Each name stands for a flat space through zero: a line, a plane or more. A row that begins with a name and a colon came from that space; any other row is followed by the name of the space it lies nearest, among the names in its block.
mj_cl: [ 118  146  -96    4  195 -148  142 -279 -107 -271  129 -174  214 -232
 -167  -15  245  172  247   61   76 -133 -129]
rt_lf: [  33 -162   43 -114 -210  143  172  262 -139  151 -205 -112  356   19
   60  151  -50   68 -223  200  -10  -53  -79]
rt_lf: [-228 -297  148   86  -86   50   69  129  -84  135 -274  -46   86  -53
   -6  219 -329 -196 -490  -16  192   55 -144]
fm_nr: [  47 -237  305 -210  -33   40 -123  202 -238   20 -263   89 -114 -336
   98  -74 -114  -14 -152    7  -47 -123 -170]
fm_nr: [ 236   99    1  -68 -273   57   43  239  124 -161  110 -181  229  242
 -111  -48   79 -271  -89  -55 -156   61   14]
rt_lf: [  47 -119  -60    5  -26   47  116 -119   38 -108 -289  -47  -44  -64
 -195   25    0 -146 -297   28   73   25 -353]
fm_nr: [  56 -229  -99  -22  -42  -31   -2 -109 -148  -78  -90   49   18 -203
   62   61  205  223   88   83  282   12  149]
mj_cl: [  53 -146   22  -99  -44  193   91  225  -25  101 -211 -161  118  -53
   15  -90  106 -157 -235  132 -101  -77 -263]
fm_nr: [ 142 -298   12   42 -684  133  268  413 -197   14  259   -2 -143  349
 -120  309  -61 -274 -309 -208  314   27  331]
fm_nr: [  79  111 -381  -38 -195  126  138 -305  114  174 -134    2  280  249
  -17  -71   95  273   11  153   50   64 -151]
rt_lf: [-123 -237  128 -224  306  -49  -41 -195   52   10 -399 -299  421 -278
  -27  110  172  216 -320  228  -11 -146 -217]
mj_cl: [-198  120 -444  310  -39  164  221 -230  417   52   94  -80 -175  495
  -24  132  133 -335 -238  134  162  139 -143]
mj_cl: [  74 -179 -140   62 -276  113  248  151 -204  244  130  -54    1  132
 -214   -6 -103   13 -186 -234  241    3   54]
rt_lf: [   7  198  -41 -208  516 -154 -140 -207  120  -19 -157   13  147 -254
   50  -64  -71  485   35  237 -117  -82 -206]
fm_nr: [  40  477 -240   54  154  -81   41 -320  378 -162  142   41  -23  330
  -83   46   82   88  220  140 -237   59  -60]
gb_mn: [-139   83   40   63  264 -124 -208 -290  120  -80 -179  316 -346 -108
  111   45  -16  162  269   82 -111   86   77]
gb_mn: [  -7  -88  166  -68  -98   54    2   98  -76   -9 -112   12  -45  -50
   40   38  -15 -119  -84   31  -82  -70  -88]
fm_nr: [  47    6  -89   74 -121   40   65  226   26   33   89   26   72  173
   47  115    2   18   70   53    6  115  258]
mj_cl: [  50 -242  246 -109  -93   74  115  576 -134  309  -54   13   43  167
 -122  270  -26  214    9  -55 -314    0  527]
gb_mn: [  85 -125   59  -23   74  -95  -48  154 -169   75  -75  184 -119 -165
 -117   11 -224  270   44 -156   56   91  195]
gb_mn: [-142  339 -118  264   43 -113   46 -394  325 -297  224 -151  -62  237
 -202   -9 -180 -532 -233 -174  108   79 -387]
rt_lf: [  44  453   31  165  166 -182  -37 -150  146 -290  263  -38   54   71
 -154 -103  -52 -187  356 -137 -260   67  -36]
gb_mn: [  23  -66   91  -95 -164    6   14  180    6  128  -57  138  -71  190
  -40  203 -225  133 -161  -36  -61   45  184]
rt_lf: [ -67  372   59   32  141  -97 -123  -91  244  -88   26  134  -97  150
   24   -6 -320  -94    8   12 -245   72 -169]
mj_cl: [ -41   73   38  -27  143  -15   63 -135  121 -128 -121   -7  -72   18
  -24  165  179   13   55  206 -187  -78  -90]
gb_mn: [ 112 -102  -96   56 -339    0  200 -122  -33 -208   11 -213  194   85
 -287   63  -60 -304 -398 -172  318   37 -260]
rt_lf: [ -18 -178 -110  205 -355  108  232   88 -203   60  135 -121  158   96
  -48   67   73 -207  -20 -109  281   45  110]
rt_lf: [ 115   14  -92  133  -89  -15   86  188  -36  -34  254   20 -174  110
 -172  -29  -73 -127   18 -232  109   96  166]
fm_nr: [ -62  160 -120  -48  -10   83   45 -234    9  226 -192  224  -70   75
   86  -45 -166  260   59  150 -104  -34 -256]
mj_cl: [  87  -43  -43   -5 -253    3   83   42 -190    6  141   29   29   -2
  -23   -2 -149   15  -77 -117  248  -20   -8]
mj_cl: [  22  158   45  -84  215  -81 -160  -97   66 -205   36  -47   73 -193
  171 -117  130   13  159  157  -76  -76 -112]
fm_nr: [ -37   89   84   19 -121   65   48   44   18   52  133   98 -434  149
 -101  -60 -305 -334 -287 -212   -8  -81 -295]
mj_cl: [  57  -30 -126   68 -500  128  133 -126 -239  168  304 -228  216   96
 -154 -383 -189 -354 -276 -457  387  -70 -344]
rt_lf: [-114   31  251   -7  210  -52 -130   69  418  -68 -102 -232   45  256
 -223   94   94 -335 -192 -114 -467   79  107]
fm_nr: [  24  128 -342   87   93   77   51 -183  -15  170   68  133 -141  -10
   59 -237   44  210  207   39  124   25 -112]
rt_lf: [  65    4 -223 -103 -233  197  219  -11   -3  147 -267   -2  263  129
   88   78  -51  146 -235  327   55  -23 -334]
fm_nr: [ 149   98   97 -171  -88   33   74   26   -5   -2   90 -236  265   93
 -162 -101  185  -18   45  -65 -269 -154  -63]
gb_mn: [  81 -473   49 -162 -127  197   65  499 -283  329 -475  287  -76 -156
  211  227   46  461   19  314  -31   50  335]
mj_cl: [ -77   50  -84  218 -127  -19   67  -29   83 -181 -106  111   14  102
   64  227 -150 -190  -43  134  121  195  -26]
gb_mn: [ -57  151  402 -222  145   41 -282  255   41  181 -233  257 -162  -40
  255  -95 -199   83  194  119 -629  -68    1]
mj_cl: [ -18 -136   26   47  254 -112 -184 -129  -44   -8 -358  170  -53 -327
  -72 -125 -123  186   83  -79   20  177  -16]
gb_mn: [  13  212 -139   32  246 -117  -79 -351  172 -274   10   32 -188 -131
  -47 -129  -50  -83  -71   27  122    0 -383]
gb_mn: [-153  -68 -499  292 -111   41  190 -245  300   70  -25   96  -53  440
  -14  373   85  124 -117  166  365  291  291]
rt_lf: [ -86  -64  -24  340 -306   49   21   62  -66   -5  241  195 -467  187
  -38  -25 -124 -454   78 -346  193  169  194]
mj_cl: [-141  194  -98  245  414 -259 -126 -401  244 -287 -118  139  -37  -82
  -46  152   57  146  356  102  -52  229  162]
gb_mn: [-139  -23  170  121   16  -46  -50 -132    4 -160   23   -2 -278  -84
  -63  -19 -102 -415 -149 -175   63  -36 -220]
gb_mn: [-104  240   93  -50  284  -76 -248 -327  175 -162    6   77 -244 -133
  167 -194   95  -98  179   74 -186 -107 -243]
fm_nr: [-149   37  228  -36  223 -143 -165 -246  184 -209 -134 -120  -12 -111
  -92   19  -96 -243 -256  -69  -83  -42 -273]
mj_cl: [ -69   81   29   86   22 -118 -124 -191   41    6   98    5   78   42
  -71  -83  -78   11  141 -223   -5   90  144]
rt_lf: [-124   55   37  177  166  -87  -25   25  165  -11  106 -103    4  122
 -161   44  -92 -187  -48 -182  -68  122  131]
fm_nr: [  92  -13  -16  -53 -381  206  205  235 -113  284  147  -94   58  286
 -121  -95 -105 -148 -185 -180  -61  -85  -85]
gb_mn: [ 104 -179  160 -136 -279  -27   71   35 -178  -72  -14  -32   47  -16
 -132  144  -24   12 -160 -117   98  -88   50]
[   2  343 -277  210 -279   11  249 -374   78  -13  353  -14   35  425
 -173   19   47  -80  228 -133   41   14  -23]  fm_nr
[  22  235 -305  126 -245   60   94 -162   38   48  304   82   -9  277
  110  -64   -7    9  171    3  176   44   28]  rt_lf
[ -40   -7   65  226  -23   -6   68  184  -14  -13   82  -40  -21   83
 -148   28  -48 -265   94 -184  -94  129  162]  rt_lf
[  57  -32  -73  102  193  -59    8  197 -117   92   32   62  -35 -163
 -116 -105 -206  143   51 -145   91  121   91]  gb_mn
[  19   59 -404   73  -94   25  186 -258  205   19  202 -188  182  322
 -126   85  192   87 -136   27  274   47   51]  mj_cl
[-206 -201  163  -84  233  -29 -120 -252  118  -28 -503   -1  -69 -222
  -14   86 -106  -58 -410  114   -1  -26 -382]  rt_lf
[ -21  122  -73   56  -45  -38  -87  -78   72    0  277   89 -194  144
   65  -61  -17  -27  119 -125   78   25  163]  rt_lf
[ 201 -182 -164 -183 -171   65   90  182  -51  104  -85   37   36   51
  -61   73  -93  268 -315   46  224   28   29]  gb_mn
[ -90   55   58   21  119   65  -43  128  175  -38 -103   32 -116   67
  162   90   68 -156   -5  225 -209   13  -28]  mj_cl
[   8  225 -320  160   30  -41  137 -101  161  -48  244  289 -397  304
   31  261   19  229  237  148   99   97  274]  fm_nr
[ 140   71  147 -247  117   78  -71  166   20   81  -75 -146   86  -90
  -60 -286   30  -41  -91  -24 -333 -152 -278]  fm_nr
[ -54   44   82    1  100   23  -72   -9   28  -63  -91   76 -179 -103
  110  -52  -12 -133   15   90  -96  -40 -178]  mj_cl
[ -91  -88   -1   27  -46   66  -97 -143  124  -33 -250  123 -225    8
   86  -13   -8 -186 -156   60   21   66 -181]  gb_mn
[ -39   96  110  -60  183  -90 -233  -51  189 -161 -155  -32  213  -79
  164  -10   79    9  117  170 -206   73   44]  mj_cl
[ -74  122 -380  182  136  -56   51 -258  212  -75  177  181 -353  165
   50  147   25  132   30  112  312  112   97]  mj_cl
[ -10   54 -198  134  -28   15  150    5  -38   87  176 -125  257   96
  -32   11   49   81  103   -2  130   46  118]  rt_lf
[  40   46 -193   -5  -14  -38   61 -212   66  -89  154 -100   87   66
  -28   29  178   97    9   40  190  -33   25]  gb_mn
[  44  181  -23 -153   49   29  -60  204   76  185  103   65  124  154
  190    8  -73  299  121  165 -204  -27  178]  rt_lf
[ -55   49   40   41   76  -16  -21   41   14   51  -42   89  -17   21
   49   62  -29   86  153   56 -134   41  122]  gb_mn

Each name stands for a flat space through zero: a line, a plane or more. A row that begins with a name and a colon came from that space; any other row is followed by the name of the space it lies nearest, among the names in its block.
glgz: [ -93 -170  -33  189  198  -17 -147 -113  308  -70  211 -126 -133 -248
  215   67  110    5   55 -246   -4  157  295]
glgz: [ -49 -165  -81  310 -117  -34 -455  130   21  -68  -63 -179  -43    3
  -24  108  162  189   -3 -253   52 -145  363]
bgcj: [-108  140  -30   67  226   35 -100   43   36  -18   76   42  -28  -24
  -21  -91  -75  170 -127  -45  145  -46  151]
glgz: [-214  213  -79 -109 -188   53  427  335 -217  191   17  124  304  256
  -77 -169  -45 -177   28  268  172 -193 -188]
sdjq: [ 367   96  231  -38   85  -32 -171  -74  -60 -146 -287  311 -111  -60
    8  144 -165  210   70   67 -173  -40 -167]
sdjq: [  -4  168 -230  -72 -105  -14   49   -1  -79  -89  -22   89  -64  235
   68  116 -197  -76   33  318   -1 -251 -246]
bgcj: [ -90 -302  -84  318  -51 -153 -223  -75   66 -100   87 -215 -102  -39
  178   55  378   62  217 -214  -97   64  245]
bgcj: [ 291  331  185 -427  -53   26   98  -18 -379  206 -340  353  156  239
 -317  -35 -386   20   39  364  -79  -56 -714]
sdjq: [  44 -104   -8  134  127  -78 -249 -140  -15  -64   22  -82  -67  -82
   77  -18  182  194   46  -80  -53  168   94]
bgcj: [ 160   77    0  -76  -62  126  -22   65   61  -67  -93   66   33  -95
   29  115 -175    1 -184   94   18   -5   57]
glgz: [ -17   -6  -46  -64 -247  -15  175   14 -163   -7 -114  -67   21  224
 -145  -49   29  -96  -55   73  -69 -115  -82]
bgcj: [ -78   35 -103  -98   30   80  113  -16    3   46  134 -122   80  -43
   -3 -105   15  -51 -191   89  110  136   44]
sdjq: [ 126   30  182  -37  -77  -91  412  -97  -50 -156 -191  245 -112  132
   46   -7  -16  -97  163   70 -291  -79 -174]
lsqd: [ 182   24  200 -107  189   51   10  -97   73    3  -28  115    4 -231
   23  -16  -61   71  -64  -28  -42  232  -24]
glgz: [-179   65 -267 -273  -49  -12   77   45 -133  297  311 -113  195  103
   25  -25  -21 -267  155  374  254    4 -494]
bgcj: [  37  204 -209 -155   91  269  -67   43  120  -40  102  -91   86 -171
   27   12 -268   49 -527  189  234  129  206]
lsqd: [ 160 -421  186  -65  -93 -128 -249 -267  -36  170   -3 -290  -15 -171
 -122   30  327  -65  208 -268 -176  361 -143]
glgz: [ 183 -161  165  -63 -166   35  131 -198   30 -113 -210 -124 -109  -30
 -159   -8   38  -53 -203 -197 -262  154  144]
lsqd: [-143  -35  -27  -57 -282  135  103  365   -2  325   33  -82  374  -17
  -82    8  -13 -250   25  -22  182   -2   15]
glgz: [-165 -119  -49  149  -91   21  115   65  141  -22   70 -133    3  -16
   51  -16  109 -109  -23 -185  -12   -5  285]
bgcj: [ -28  334   77 -224  284   46  148  -47  -87   63    2  230  -29   97
 -180 -166 -312   83 -134  141  104  -84 -246]
lsqd: [ 227  -41   41  325 -283 -115 -427    2 -130 -196 -546  142 -146  291
  -80  255  -81  255  198 -175 -374 -275   71]
sdjq: [-177  -96 -241   65   55  -24    2 -112   36  -31  258 -258  -15  -25
  141  -88  215  -23  -68   50   80  162  127]
lsqd: [ -94 -339 -118  330   49 -147 -452 -192  157 -123  132 -323 -235  -89
  114  101  314  122  132 -342  -73   63  321]
bgcj: [-103 -141 -192  119 -177   59 -281  175  186   35  122 -203    9  -73
   67  227  -16 -126    4 -109  160 -170  205]
lsqd: [  79 -155   33  275 -175  -76 -259  105   88 -167 -164   30 -136   17
   81  240   60   63  175 -193 -118 -256  210]
glgz: [ 255  138   83  -35  -76  -84   70 -141 -218 -205 -344  248 -131  235
  -44   36 -112  144   44  188 -281 -118 -237]
sdjq: [   1  -63   60 -155   25   59  152  -12   72   96  143  -75   72 -167
    1  -46   38 -145  -66    6   79  160  -30]
lsqd: [-233 -220 -124  159  187  -24 -315  122  289   63  472 -241  -46 -322
  209   96  217  -50  108 -185  352  -32  266]
lsqd: [ 175  -85   61   82  173 -111 -419 -247   -5 -140  -74  -23 -244  -61
  -20   85   41  259   45 -122 -109   36   -3]
bgcj: [-132 -195   -8   34 -207  -60  103  197  -77  128  141 -149  153   -3
   14  -40  308 -162  163  -13  126  -52    4]
bgcj: [  16 -225  180  282  -16 -123  138  -71  182 -214  -73   54 -184  -76
  180   55  225  -14  221 -300 -274    1  280]
sdjq: [ -13 -296   84  278   -9 -171   43 -225  161 -301   -6 -121 -339  -22
  122   37  298   17  125 -323 -272  -29  314]
glgz: [ 213   45  205 -414   98    6  291 -290 -186   53  -31   11  -15  -39
 -212 -201  -13  -40 -177  168  -84  278 -366]
bgcj: [-382  -67 -238  -78 -128  -21  -92  203 -146  396  308 -312  243  152
 -182 -125  145 -194  104   27  356  -93 -170]
glgz: [ -63 -214 -112   64 -293   85 -188   90  156   80    2 -294   33  -38
  -83  169    0 -182  -85 -230   27  -46  234]
sdjq: [  88  118   97 -111   53   96  104   62  104  -49  -32  146  -37  -88
  -20   57 -219  -40 -131   30   48  -99   13]
sdjq: [ -89 -401   84  192   88 -181 -162 -243  134  -16  177 -287 -184 -154
   53  -29  413   -6  220 -387 -119  203  181]
lsqd: [ -53 -250  -43  255 -192 -139  -90  -88   19  -40  -91 -133  -63  110
   80   79  233  -42  272 -208 -250   32   99]
sdjq: [ -51   -7  269   43  206   17  -15   41  227   40   11  116 -124 -148
 -121    3 -140    1   30 -367   27 -110  162]
lsqd: [  59  183 -105   29 -149  -37 -387  101 -284   75 -296  104   42  345
 -229   91 -220  195   69  110   -7 -294 -241]
glgz: [ 186 -259   59  184 -183  -14  -50 -260  226 -264 -235 -123 -247  -57
   76  197   36  -40  -39 -308 -417  121  311]
sdjq: [-176  -54 -114   40 -126  -26  216    9   60  -41   90 -100  -66  128
   21   -8   41 -188   24  -26  -16 -142   59]
lsqd: [ 230  249   83  166  131  -23  102 -170    6 -448 -371  373 -286  149
  114   46 -233  296 -113   64 -346 -137  138]
[-164 -134 -117   80   23  -31   44 -120  135  -19  175 -199  -85  -22
   77  -26  122 -104   11 -122  -21   85  139]  bgcj
[ -72 -262  208   31  -96  -44   78   23   72  153   30 -144   39  -96
 -129  -51  205 -153  131 -342  -49   86   98]  sdjq
[  95   29  172 -170  354   -7  491 -293  173 -236  210  121 -208 -263
  212 -150   61  -50 -134  104  -78  252    7]  lsqd
[ 244   12  193  135 -357  -26 -184  209 -157  -83 -523  219   -7  221
 -201  203 -140  114  107 -121 -217 -364    7]  sdjq
[-154  192 -178 -193   64  -22   50   56  -94  111  195   47   -7  173
  -53  -13 -178 -116   58  281  233 -263 -359]  glgz
[ -33  -47   51 -132   51   25  189  -89    1  158  100  -70  129  -92
   -5 -129   79 -116    6    6  -16  299 -102]  lsqd
[-178  -38 -147   62  115  141  198 -132  342 -112  206 -206  -95 -162
  132  -50  -46 -124 -311 -166   -1  202  426]  bgcj
[ -44  136    3  -96 -205   68  194  315 -253  222  -91  102  367  134
  -92 -115    7  -58   21  218  126  -28 -167]  glgz
[-309 -184 -206   -9  208    3  -58 -151  135  152  481 -428   23 -187
   56 -185  275  -82 -109 -117  236  322  169]  lsqd
[  24  -83  138  124   58 -129   47   71  -87 -112   31   88  -40  -48
   96  -65  283  122  158   -5   18  -72   53]  bgcj
[-127 -156 -200  -33    3  -37 -192   -3  -32  233  297 -251  181 -107
  124   -6  233  -92  162  106  181  236 -149]  glgz
[ 164  121  159  -30    9   51 -107  102    5  -22 -203  216  -19  -16
  -96  104 -231   91  -26  -32  -16 -159  -30]  sdjq
[-357  -64 -204  -37  156   76  102  101  177  179  509 -276  128 -196
  115 -139  154 -181 -101   -6  373  133  166]  lsqd
[ -96  -85  -97  -53   97   80  337   18  227 -218  394 -164  -94 -282
  251  -58  192 -149 -285  108  226   43  319]  bgcj
[ -26 -161   46  352    3  -44 -104   84  261 -105  -21   72  -40 -153
  293  170  112   14  258 -252 -140   17  319]  lsqd
[-280 -145 -120  205  -90  100   -5  291  208   60  231 -235  132 -150
   84  -12  172 -106 -112 -220  247  -42  488]  bgcj
[-168  -24  -45   54  117  -55    5   96  -37    8  231  -71    5  -36
   38 -120  201   51   14   19  220  -77   79]  bgcj
[ -79   91 -155  -24  235   80   -9 -123  134 -116  203  -99 -106 -111
   86  -68  -63   73 -284   55  128   97  184]  bgcj
